Below is a small trained network, with its code and all its weights. Each question gives an input and a class and asks what happens when units are switched off, that is, made to give their printed mean instead of their output.

import numpy as np


def w(rows, s, z=0):
    codes = np.array(rows[::2]) - 128.0
    scale = np.full(codes.shape[1], s)
    scale[-1] = z or s
    return codes * scale


def f(y):
    return np.maximum(y, 0)


def log_softmax(a):
    a = a - a.max(-1, keepdims=True)
    return a - np.log(np.exp(a).sum(-1, keepdims=True))


def net(x, mask):
    res = np.array(x, float).reshape(1, 5) / 4 @ E
    y = f(res @ A[0][:, :-1].T + A[0][:, -1])
    res = res + np.where(mask, y, B[0][:, -1]) @ B[0][:, :-1]
    return log_softmax(res[-1] @ U[:, :-1].T + U[:, -1])


A, B = {}, {}
E = w([
[121,129,123,131],'x0',
[51,236,218,28],'x1',
[236,254,158,215],'x2',
[119,133,120,133],'x3',
[214,168,50,57],'x4',
],0.0093)
A[0] = w([
[152,82,95,218,2],'N1',
[156,163,120,165,65],'N2',
[204,206,3,11,64],'N3',
[99,234,186,11,90],'N4',
[81,93,82,72,1],'N5',
[193,254,171,242,95],'N6',
[162,176,157,187,4],'N7',
[52,172,150,242,153],'N8',
[53,211,194,105,41],'N9',
],0.0091,0.0083)
B[0] = w([
[195,74,90,170,159],'N1',
[126,98,105,89,149],'N2',
[76,134,224,225,202],'N3',
[178,87,63,153,222],'N4',
[59,43,93,116,154],'N5',
[51,75,88,63,249],'N6',
[40,9,98,114,154],'N7',
[143,207,193,160,197],'N8',
[171,64,84,203,189],'N9',
],0.012)
U = w([
[204,94,21,185,37],'0',
[74,84,76,74,55],'1',
[155,138,93,124,250],'2',
[154,143,86,123,239],'3',
[129,119,158,176,109],'4',
[190,159,134,72,153],'5',
[213,193,147,10,51],'6',
],0.014,0.019)

Each question gives the input, the list of numbers given to net, and the class t.
The units are the neurons (one row each of A and B). Each row of codes is followed by its name. A weight is (code - 128) times the scale printed after its matrix; where a second scale follows, it is the last column's (A, B and U).
mask holds one flag per neuron, in row order. A switched-off neuron (its flag False) gives its mean, the last column of its row in B, instead of its output. The means were averaged over made-up inputs and are rounded, as every weight is.
A unit's drop is (log p(t) with every unit on - log p(t) with that unit switched off) / (log p(t) with every unit on - log p(t) with every unit switched off).
The circuit of an input: a set's keep is (log p(t) with only the set's units on - log p(t) with every unit switched off) / (log p(t) with every unit on - log p(t) with every unit switched off). Starting from all 9 units, units are removed one at a time, each time the one whose removal leaves the highest keep (on an exact tie, the one counted first), for as long as the keep stays at least 0.8.
circuit, biggest first: the units of the circuit, biggest drop first
top k neurons: the k neurons with the biggest drops, biggest first
drop when u is switched off: that unit's drop, to one decimal
input [-3,-1,8,-4,-3], class 1: circuit, biggest first -> [N6]
input [-1,-6,3,7,-6], class 3: circuit, biggest first -> [N4, N3]
input [-7,7,-1,7,-6], class 0: top 3 neurons -> [N9, N4, N3]
input [-4,7,-6,0,-2], class 0: top 2 neurons -> [N4, N9]
input [8,-6,6,-6,7], class 2: circuit, biggest first -> [N4, N9]
input [0,0,-5,2,7], class 4: top 2 neurons -> [N3, N6]
input [-7,-2,-6,3,-4], class 2: top 2 neurons -> [N6, N7]
input [-1,6,-2,5,-4], class 0: circuit, biggest first -> [N9, N4]
input [-8,6,-6,-7,3], class 2: top 3 neurons -> [N6, N1, N7]
input [8,-5,6,-7,-7], class 2: top 3 neurons -> [N8, N3, N6]
input [-2,0,-5,-7,-3], class 3: top 3 neurons -> [N6, N7, N3]
input [-1,4,-5,0,7], class 4: top 2 neurons -> [N3, N6]
input [7,6,-6,-6,3], class 2: top 3 neurons -> [N6, N7, N1]
input [-2,-1,5,-1,3], class 1: circuit, biggest first -> [N6, N8]
input [-8,0,-6,3,-4], class 2: top 3 neurons -> [N6, N7, N2]
input [8,-5,2,6,6], class 2: circuit, biggest first -> [N4]
input [-1,5,-5,6,-8], class 4: top 2 neurons -> [N6, N8]
input [2,-1,7,-2,-7], class 1: top 3 neurons -> [N6, N7, N3]
input [-4,8,8,5,1], class 0: drop when N9 is switched off -> 0.8
input [4,7,2,1,5], class 0: circuit, biggest first -> [N4]
input [-3,8,0,7,-2], class 0: drop when N4 is switched off -> 0.3
input [1,1,5,-5,-2], class 1: drop when N8 is switched off -> -0.1
